W = 148   91  164  180  133  112  146  110  164  202  156  123
The entry just left of 156? 202
The entry just right of the smallest entry -> 164

Questions about the matrix below. Rows and columns are numbered from 1.
1) Read off the entry just left of the smallest entry.
2) Read off the entry in the top-left corner.
3) Read off the entry at row 2, column 1.
4) Read off the entry at row 2, column 3.
5) Read off the bottom entry of the column that holds the smallest entry.
6) Read off the entry in the bottom-left corner.
7) Read off the top-right entry.
8) Read off the bottom-right entry.
array([[ 65, 182, 108, 121, 134, 124, 130, 130, 120, 154, 125],
       [154, 140, 157, 108, 124, 167, 103, 100,  84, 139, 170],
       [146,  72, 125, 147, 125,  81, 156, 148, 175,  91, 102],
       [ 65, 207, 111, 121, 135, 151, 116, 125, 116, 157, 134],
       [204,  69, 155, 126, 115, 144, 119, 113, 114, 110, 147],
       [107, 140,  99, 151, 126,  85, 162, 159, 175, 123,  89],
       [ 83, 142,  92, 136, 132,  85, 157, 157, 165, 134,  91],
       [152, 137, 155, 112, 128, 194,  92,  92,  80, 138, 172],
       [ 91, 187, 128, 108, 136, 153, 110, 118,  98, 157, 145],
       [162,  58, 134, 149, 121, 106, 153, 141, 161,  97, 118],
       [128, 151, 139, 111, 143, 180,  95, 100,  77, 154, 161],
       [165, 131, 163, 116, 122, 149, 109, 103,  86, 134, 163]])
1) 162
2) 65
3) 154
4) 157
5) 131
6) 165
7) 125
8) 163

Read these off the row that follows.
1) Which number is the entry just left of the centre entry?
2) Which number is the entry just right of 92?
3) Which number is the smallest entry?
[92, 127, 115, 157, 121, 128, 106, 149, 128, 204, 57, 113, 153]
1) 128
2) 127
3) 57

Questions about the matrix below. Counting starts at 1.
1) Give the entry directly below 160.
2) Give the entry directly above the largest entry.
3) Give the entry at row 1, column 2.
4) Give the entry in the top-left corner.
5) Give the entry at row 2, column 1.
6) Give the entry in the top-right corner.
7) Give the smallest entry.
8) Give the entry in the bottom-right corner.
118, 99, 76, 105
133, 124, 73, 98
147, 103, 200, 122
117, 82, 98, 144
131, 162, 160, 154
113, 58, 111, 94
145, 151, 171, 156
140, 113, 175, 158
1) 111
2) 73
3) 99
4) 118
5) 133
6) 105
7) 58
8) 158

a =
86, 138, 113, 120, 80, 107
124, 90, 151, 98, 144, 84
161, 154, 136, 154, 151, 142
198, 144, 121, 136, 193, 193
138, 171, 139, 113, 131, 109
146, 178, 163, 131, 158, 146
169, 85, 148, 110, 190, 149
121, 186, 159, 125, 127, 115
93, 175, 139, 126, 88, 87
104, 103, 142, 107, 119, 94
150, 82, 125, 101, 150, 97
Indices start at 1.
The entry in row 1 and column 3? 113
The entry just right of the smallest entry is 107
The entry at row 3, column 3: 136
The bottom entry of the column that holds the largest entry is 150
The entry directly below 90: 154
The entry at row 1, column 2? 138
The entry in the bottom-right corner? 97
The entry at row 3, column 1 -> 161
The entry in row 1 and column 1 is 86
The entry directly below 169 is 121
The entry directly above 158 -> 131
The entry in row 2 and column 1 is 124
The entry just right of the largest entry? 144
The largest entry? 198
The entry in row 2 and column 3? 151
The bottom entry of the column that holds the smallest entry? 150
The entry directly above 85? 178
The entry directly below the largest entry -> 138
The entry directly above 103 is 175
The minimum? 80
The entry at row 2, column 2: 90
The entry just left of 119: 107
The entry directly below the smallest entry -> 144

Read these off the matrix that follows. Counting starts at 1.
1) Report the entry at row 1, column 1.
2) Report the entry directly above 176.
3) Report the entry at row 1, column 2.
4) Report the entry in the top-right corner.
5) Report the entry in row 3 and column 1.
6) Report the entry just left of the largest entry.
7) Report the entry just left of 136.
8) Report the top entry of the column that holds the largest entry.
111, 180, 174, 98, 132, 113
127, 179, 189, 137, 78, 142
128, 78, 208, 176, 102, 121
125, 114, 135, 129, 136, 121
150, 189, 92, 141, 64, 177
144, 89, 99, 147, 117, 146
1) 111
2) 137
3) 180
4) 113
5) 128
6) 78
7) 129
8) 174

Questions about the row below.
1) Which number is the median entry?
2) Which number is the entry just right of 198?
3) Which number is the maximum?
4) Which number is the entry just right of 134?
5) Which number is the entry just left of 147?
198, 147, 178, 134, 61, 59, 187, 210, 180, 145, 171
1) 171
2) 147
3) 210
4) 61
5) 198

M =
170, 161, 61, 116
190, 174, 55, 117
143, 96, 60, 93
Find the top-left entry.
Answer: 170
The last entry, reading row by row: 93
The entry just left of 117 -> 55
Find the entry in the bottom-left corner.
Answer: 143
Find the largest entry.
Answer: 190

[[134 169 145 167 166 162 131 116 171  76  74 114 124 161 126]
 [153 122  96 102 119 121 125  70 145  75 108 155 102 157 140]
 [166 138 104 109 107 123  73  79  98 104 119 143 131  78 164]
 [132 158 135 147 131 176 128  92 166  58 104 145 127 167 111]]
Counting starts at 1.
Report the entry in row 2 and column 1.
153
The entry in row 1 and column 2 -> 169
The entry in row 1 and column 1: 134
The entry just right of 92: 166
The entry in the top-right corner is 126
The bottom-right entry -> 111
Report the entry directly above 111.
164
Report the entry just left of 114.
74
Report the entry just right of the smallest entry.
104
The entry just right of 135 -> 147
The entry just left of 92: 128
Report the entry directly above the smallest entry.
104
Report the bottom entry of the column that holds the largest entry.
176
The entry in row 3 and column 1 -> 166
Report the entry directly below 96.
104
The entry at row 1, column 3 is 145
Report the entry in row 3 and column 2.
138

Read these off the grid that follows.
1) Report the entry directly above 147.
2) Report the entry in the bottom-left corner.
3) Report the 2nd entry in reading order.
4) Report the smallest entry in the last column.
5) Report the last entry, reading row by row.
6) Report the second entry on the main diagonal.
7) Report the smallest entry in the first column.
8) Report the entry in the top-left corner.
135, 146, 146, 136
117, 105, 136, 128
134, 165, 112, 126
130, 146, 128, 129
124, 100, 120, 123
138, 151, 147, 127
129, 80, 132, 136
127, 65, 133, 119
121, 124, 108, 129
135, 85, 104, 123
130, 137, 134, 123
1) 120
2) 130
3) 146
4) 119
5) 123
6) 105
7) 117
8) 135

x = [[100, 120, 163, 99, 123, 150, 115, 106, 176, 102, 130], [99, 169, 103, 143, 113, 107, 183, 96, 86, 190, 117], [99, 136, 144, 103, 147, 123, 106, 174, 76, 179, 72], [99, 115, 167, 111, 114, 149, 133, 91, 159, 139, 82], [101, 107, 167, 122, 103, 137, 147, 111, 103, 167, 127], [97, 93, 155, 153, 108, 105, 132, 153, 130, 87, 114], [98, 161, 103, 139, 117, 142, 92, 178, 64, 186, 81], [97, 99, 166, 146, 100, 118, 149, 140, 100, 107, 175], [99, 84, 129, 167, 153, 115, 98, 115, 138, 143, 144], [98, 84, 128, 171, 151, 113, 101, 117, 140, 158, 141], [100, 104, 167, 138, 101, 132, 149, 119, 93, 162, 156], [99, 94, 158, 152, 108, 106, 132, 150, 128, 106, 116], [98, 134, 144, 98, 145, 129, 103, 176, 81, 175, 107], [98, 111, 166, 105, 108, 144, 143, 96, 130, 175, 83], [97, 83, 122, 160, 161, 126, 106, 105, 126, 135, 150]]
Find the centre entry.
118
The maximum: 190
The entry just right of 135: 150
Find the median of all entries.
120
The entry just left of the largest entry: 86
The entry just right of the smallest entry -> 186
The smallest entry: 64
Find the entry just right of the centre entry.
149
The entry just left of the smallest entry: 178
